Below are the code and all the weights of a small trained network. Each question names an input and a class and asks about switching units off, where a switched-off unit gives its printed mean instead of its output.

import numpy as np


def w(rows, s, z=0):
    codes = np.array(rows[::2]) - 128.0
    scale = np.full(codes.shape[1], s)
    scale[-1] = z or s
    return codes * scale


def f(y):
    return np.maximum(y, 0)


def log_softmax(a):
    a = a - a.max(-1, keepdims=True)
    return a - np.log(np.exp(a).sum(-1, keepdims=True))


def net(x, mask):
    res = np.array(x, float).reshape(1, 4) / 4 @ E
    y = f(res @ A[0][:, :-1].T + A[0][:, -1])
    res = res + np.where(mask, y, B[0][:, -1]) @ B[0][:, :-1]
    return log_softmax(res[-1] @ U[:, :-1].T + U[:, -1])


A, B = {}, {}
E = w([
[123,204,31,155,145,93,60,179,173,173,106],'x0',
[156,144,54,195,98,175,88,180,81,11,195],'x1',
[210,118,96,97,255,115,152,162,92,85,133],'x2',
[76,123,109,143,188,92,82,7,98,109,209],'x3',
],0.01)
A[0] = w([
[204,121,148,108,219,99,142,156,123,108,137,172],'n0',
[123,172,113,131,184,117,121,49,117,121,173,136],'n1',
[57,138,162,76,177,137,165,102,119,191,49,57],'n2',
[52,107,127,108,154,100,85,104,103,117,216,98],'n3',
[186,127,154,143,69,207,184,238,161,124,9,128],'n4',
[67,139,162,6,176,57,188,107,198,127,86,44],'n5',
[121,91,129,159,111,248,173,91,64,68,123,39],'n6',
[130,128,98,191,162,73,52,77,147,128,87,116],'n7',
[173,111,117,121,111,176,163,207,148,160,84,63],'n8',
[100,143,144,119,155,69,121,114,93,110,166,77],'n9',
[112,61,240,74,130,186,187,135,90,57,151,52],'n10',
[104,55,145,157,136,117,162,47,91,92,153,94],'n11',
[119,115,152,95,152,88,164,102,170,170,111,36],'n12',
[179,143,93,191,64,228,62,145,121,27,198,76],'n13',
[51,124,119,155,188,45,143,53,140,99,142,136],'n14',
[85,132,124,163,178,146,75,53,94,110,167,102],'n15',
[65,161,121,118,151,167,122,135,166,53,173,106],'n16',
[152,55,164,86,123,200,177,82,130,113,146,36],'n17',
[190,139,134,108,207,87,194,176,145,67,137,123],'n18',
[164,138,134,53,209,153,82,140,80,95,91,153],'n19',
[117,79,209,64,113,214,195,98,65,66,145,30],'n20',
[103,241,49,129,142,80,80,155,141,151,99,52],'n21',
[103,190,72,164,163,113,56,196,169,204,125,84],'n22',
[101,151,68,155,112,166,126,180,67,66,162,95],'n23',
[23,141,150,160,27,167,75,112,163,166,110,159],'n24',
[83,119,179,139,23,168,122,134,169,126,126,160],'n25',
[120,80,119,105,146,83,84,91,83,157,193,139],'n26',
[48,143,175,135,84,149,173,142,114,142,177,129],'n27',
[69,152,164,164,40,148,68,99,133,104,97,155],'n28',
[153,245,42,135,146,98,84,161,144,185,116,32],'n29',
[161,98,161,106,175,54,120,78,203,221,115,6],'n30',
[183,123,168,114,106,140,196,237,114,126,71,89],'n31',
[209,136,110,136,209,98,141,156,124,118,80,146],'n32',
[200,127,92,45,235,153,184,113,97,73,87,130],'n33',
[184,146,65,175,69,176,130,157,48,81,193,62],'n34',
[111,82,157,102,168,49,157,122,163,255,80,78],'n35',
],0.0071,0.0015)
B[0] = w([
[151,163,122,169,154,49,86,74,43,129,197,204],'n0',
[83,204,207,144,78,183,88,150,125,96,96,187],'n1',
[142,114,117,107,79,77,175,186,110,114,122,215],'n2',
[67,157,161,191,99,164,94,161,150,82,100,185],'n3',
[39,221,187,160,59,187,70,152,140,63,115,251],'n4',
[111,93,108,115,80,73,214,191,133,91,128,224],'n5',
[155,101,62,87,175,155,150,135,184,155,94,198],'n6',
[77,143,134,52,164,198,101,124,172,160,69,172],'n7',
[83,155,194,131,83,174,68,140,147,85,95,195],'n8',
[106,183,153,130,101,160,135,128,123,124,121,162],'n9',
[115,93,98,102,168,191,116,51,155,207,107,233],'n10',
[117,148,123,107,161,192,108,122,173,136,108,196],'n11',
[134,77,98,118,133,95,190,143,114,50,132,190],'n12',
[132,47,89,67,105,42,220,149,110,64,98,229],'n13',
[79,201,192,149,64,158,84,163,125,54,64,201],'n14',
[80,183,189,111,86,130,90,169,136,96,90,189],'n15',
[157,114,115,118,68,127,152,185,133,94,117,158],'n16',
[161,104,115,106,182,170,121,117,210,209,89,198],'n17',
[146,169,138,172,135,65,88,97,122,154,157,206],'n18',
[186,167,148,221,128,67,82,97,67,168,183,190],'n19',
[167,82,75,86,182,220,152,101,161,213,114,231],'n20',
[162,66,95,112,200,190,137,78,204,215,115,192],'n21',
[147,115,84,86,181,191,140,80,153,181,129,198],'n22',
[111,36,144,94,124,83,191,160,144,90,114,195],'n23',
[214,166,112,195,166,64,67,73,41,167,174,222],'n24',
[172,200,143,165,172,95,62,86,78,154,174,206],'n25',
[96,144,218,134,38,184,95,172,139,118,106,181],'n26',
[174,110,85,152,174,91,98,100,107,155,178,178],'n27',
[209,210,111,169,150,1,99,60,80,176,234,193],'n28',
[166,60,101,94,176,211,145,92,190,188,105,197],'n29',
[157,88,105,109,72,94,201,193,125,77,92,219],'n30',
[70,200,192,148,96,196,66,162,143,77,122,221],'n31',
[148,161,127,185,126,124,105,75,117,140,188,199],'n32',
[157,211,134,191,147,89,126,64,76,197,180,228],'n33',
[134,70,94,73,88,76,170,201,93,68,122,211],'n34',
[140,56,126,128,118,68,176,166,143,69,141,242],'n35',
],0.0059,0.011)
U = w([
[166,172,139,199,137,42,77,65,42,157,232,254],'0',
[21,188,198,133,67,218,67,162,134,62,78,145],'1',
[125,30,117,75,90,43,220,186,109,64,114,79],'2',
[137,67,105,70,186,252,128,78,179,206,99,11],'3',
],0.011,0.00086)

Each question gives the input, the list of numbers given to net, and the class t.
The units are the neurons (one row each of A and B). Each row of codes is followed by its name. A weight is (code - 128) times the scale printed after its matrix; where a second scale follows, it is the last column's (A, B and U).
mask holds one flag per neuron, in row order. A switched-off neuron (its flag False) gives its mean, the last column of its row in B, instead of its output. The means were averaged over made-up inputs and are rounded, as every weight is.
A unit's drop is (log p(t) with every unit on - log p(t) with that unit switched off) / (log p(t) with every unit on - log p(t) with every unit switched off).
The circuit of an input: a set's keep is (log p(t) with only the set's units on - log p(t) with every unit switched off) / (log p(t) with every unit on - log p(t) with every unit switched off). Starting from the 12 units with the biggest drops (on a tie, the unit counted first), units are removed one at a time, each time the one whose removal leaves the highest keep (on an exact tie, the one counted first), for as long as the keep stays at least 0.8.
units of the circuit, in order: the units of the circuit, biggest drop first
most important unit: the unit with the biggest drop
k most important neurons: the k neurons with the biggest drops, biggest first
drop when u is switched off: that unit's drop, to one decimal
input [-7,1,5,-6], class 3: units of the circuit, in order	[n10]
input [8,8,-2,-1], class 2: 3 most important neurons	[n13 n34 n23]
input [5,4,7,-7], class 0: 2 most important neurons	[n0 n33]
input [-8,-7,-3,-6], class 3: 4 most important neurons	[n10 n20 n17 n13]
input [5,-2,4,2], class 3: 2 most important neurons	[n29 n21]
input [6,4,-4,-4], class 3: 3 most important neurons	[n29 n21 n22]
input [-3,2,7,-8], class 1: 3 most important neurons	[n4 n31 n8]
input [0,8,-7,2], class 2: 4 most important neurons	[n13 n34 n23 n33]
input [8,-6,2,1], class 3: 2 most important neurons	[n21 n29]
input [5,-8,-7,4], class 2: 3 most important neurons	[n30 n35 n5]
input [-6,-6,-6,0], class 0: 4 most important neurons	[n24 n25 n28 n13]
input [-4,4,5,-6], class 1: 3 most important neurons	[n4 n31 n24]
input [-5,-6,8,-7], class 0: 2 most important neurons	[n33 n0]
input [-8,-4,-6,1], class 3: most important unit	n20
input [-6,-2,-1,-6], class 1: drop when n4 is switched off	5.5
input [-6,-3,7,-7], class 0: drop when n33 is switched off	0.7
input [-6,-5,-8,-7], class 0: drop when n25 is switched off	0.2
